Here is a tiny trained network, its code and every weight. The questions are about switching its units off for an input and a class, where a switched-off unit gives its printed mean instead of its output.

import numpy as np


def w(rows, s, z=0):
    codes = np.array(rows[::2]) - 128.0
    scale = np.full(codes.shape[1], s)
    scale[-1] = z or s
    return codes * scale


def norm(h):
    return h / np.sqrt((h * h).mean(-1, keepdims=True) + 1e-5)


def f(y):
    return np.maximum(y, 0)


def log_softmax(a):
    a = a - a.max(-1, keepdims=True)
    return a - np.log(np.exp(a).sum(-1, keepdims=True))


def net(x, mask):
    res = np.array(x, float).reshape(1, 7) / 4 @ E
    u = 0
    for l in range(4):
        y = f(norm(res) @ A[l][:, :-1].T + A[l][:, -1])
        res = res + np.where(mask[u : u + 5], y, B[l][:, -1]) @ B[l][:, :-1]
        u += 5
    return log_softmax(norm(res)[-1] @ U[:, :-1].T + U[:, -1])


A, B = {}, {}
E = w([
[125,127,129],'x0',
[174,152,189],'x1',
[130,128,128],'x2',
[153,5,143],'x3',
[132,123,130],'x4',
[131,123,129],'x5',
[12,121,198],'x6',
],0.003)
A[0] = w([
[233,98,180,93],'L0N0',
[131,116,15,142],'L0N1',
[254,142,44,252],'L0N2',
[51,114,33,61],'L0N3',
[109,130,142,86],'L0N4',
],0.0028)
B[0] = w([
[46,148,84,153],'L0N0',
[62,96,112,171],'L0N1',
[2,116,172,252],'L0N2',
[86,97,31,142],'L0N3',
[122,132,127,128],'L0N4',
],0.0034,0.0032)
A[1] = w([
[253,124,29,251],'L1N0',
[65,226,118,175],'L1N1',
[242,165,252,227],'L1N2',
[111,31,157,61],'L1N3',
[201,166,66,179],'L1N4',
],0.0054,0.0015)
B[1] = w([
[32,132,239,187],'L1N0',
[201,89,132,253],'L1N1',
[56,81,1,217],'L1N2',
[188,119,123,209],'L1N3',
[77,116,183,164],'L1N4',
],0.0071,0.0033)
A[2] = w([
[199,97,145,7],'L2N0',
[138,254,115,250],'L2N1',
[62,143,220,51],'L2N2',
[227,106,224,105],'L2N3',
[131,114,121,60],'L2N4',
],0.0033,0.0015)
B[2] = w([
[53,123,139,144],'L2N0',
[220,47,128,250],'L2N1',
[127,148,254,233],'L2N2',
[38,50,30,191],'L2N3',
[126,144,136,128],'L2N4',
],0.0028,0.0011)
A[3] = w([
[170,110,158,68],'L3N0',
[115,52,158,253],'L3N1',
[126,130,131,112],'L3N2',
[160,102,56,97],'L3N3',
[134,253,107,197],'L3N4',
],0.0058,0.0028)
B[3] = w([
[164,155,116,130],'L3N0',
[176,240,119,253],'L3N1',
[130,121,128,128],'L3N2',
[104,184,171,163],'L3N3',
[191,3,137,149],'L3N4',
],0.0053,0.0057)
U = w([
[48,161,255,139],'0',
[150,163,108,254],'1',
[228,45,136,97],'2',
[36,113,34,40],'3',
[138,179,113,116],'4',
],0.0094,0.0031)

Each question gives the input, the list of numbers given to net, and the class t.
The units are the neurons (one row each of A and B). Each row of codes is followed by its name. A weight is (code - 128) times the scale printed after its matrix; where a second scale follows, it is the last column's (A, B and U).
mask holds one flag per neuron, layer by layer. A switched-off neuron (its flag False) gives its mean, the last column of its row in B, instead of its output. The means were averaged over made-up inputs and are rounded, as every weight is.
A unit's drop is (log p(t) with every unit on - log p(t) with that unit switched off) / (log p(t) with every unit on - log p(t) with every unit switched off).
The circuit of an input: a set's keep is (log p(t) with only the set's units on - log p(t) with every unit switched off) / (log p(t) with every unit on - log p(t) with every unit switched off). Starting from the 12 units with the biggest drops (on a tie, the unit counted first), units are removed one at a time, each time the one whose removal leaves the highest keep (on an exact tie, the one counted first), for as long as the keep stays at least 0.8.
circuit, biggest first: the units of the circuit, biggest drop first
top k neurons: the k neurons with the biggest drops, biggest first
top k neurons in layer l: the k neurons of layer l with the biggest drops, biggest first
input [-1,-6,1,6,0,0,5], class 2: top 2 neurons in layer 1 -> (L1N3; L1N0)
input [0,2,-7,-7,4,-2,-1], class 2: circuit, biggest first -> (L3N4)
input [1,8,-7,-6,3,-7,3], class 3: top 3 neurons -> (L1N2; L0N2; L3N1)
input [-3,6,0,0,-4,-2,4], class 3: circuit, biggest first -> (L1N2; L0N2)
input [-6,6,2,7,5,-3,-7], class 0: top 2 neurons -> (L1N0; L1N1)
input [5,2,1,-7,8,1,2], class 2: top 2 neurons -> (L3N1; L3N4)
input [-6,4,3,3,6,-4,3], class 4: circuit, biggest first -> (L3N1; L1N0)
input [-8,-4,-5,4,3,7,-2], class 4: circuit, biggest first -> (L3N1; L1N1; L1N2)
input [6,3,0,-7,1,-6,6], class 2: circuit, biggest first -> (L3N4; L1N0; L0N2; L1N1)
input [8,8,-4,-5,-1,0,2], class 3: top 2 neurons -> (L1N2; L3N1)
input [5,6,8,-4,5,3,4], class 3: top 2 neurons -> (L1N2; L0N2)
input [-2,-1,3,-8,1,-3,-8], class 0: top 2 neurons in layer 1 -> (L1N0; L1N4)
input [2,4,6,6,-1,0,5], class 2: top 3 neurons -> (L1N3; L0N2; L1N0)
input [-4,-5,2,-8,-1,3,-1], class 2: top 2 neurons -> (L3N4; L1N2)
input [-1,-8,6,4,1,1,-8], class 0: circuit, biggest first -> (L1N0)
input [-6,6,4,-5,-1,-1,-1], class 3: circuit, biggest first -> (L1N2; L3N1)
input [1,-3,-1,-6,-1,4,-6], class 0: top 3 neurons in layer 1 -> (L1N4; L1N0; L1N2)
input [6,1,-2,0,3,-3,4], class 4: top 2 neurons -> (L1N0; L0N2)
input [1,3,0,-8,1,-1,-7], class 2: top 2 neurons in layer 0 -> (L0N2; L0N3)
input [-5,-5,3,-4,-6,-5,-6], class 0: top 2 neurons -> (L1N2; L1N4)
input [3,-4,2,-8,-6,1,1], class 2: top neuron -> (L3N4)
input [3,7,5,7,5,2,5], class 2: top 2 neurons -> (L1N3; L0N2)
input [-4,-2,8,4,-4,-7,5], class 1: top 2 neurons in layer 1 -> (L1N0; L1N3)
input [-5,5,-4,-4,-7,8,5], class 1: top 2 neurons -> (L1N1; L0N2)
input [5,2,-3,-7,4,1,0], class 2: top 2 neurons -> (L3N1; L3N4)
input [4,8,-7,-2,2,-3,5], class 3: top 3 neurons -> (L1N2; L0N2; L1N0)
input [-6,8,8,1,3,7,1], class 3: top neuron in layer 1 -> (L1N2)
input [6,5,3,5,7,-8,1], class 1: top 3 neurons in layer 3 -> (L3N1; L3N4; L3N3)
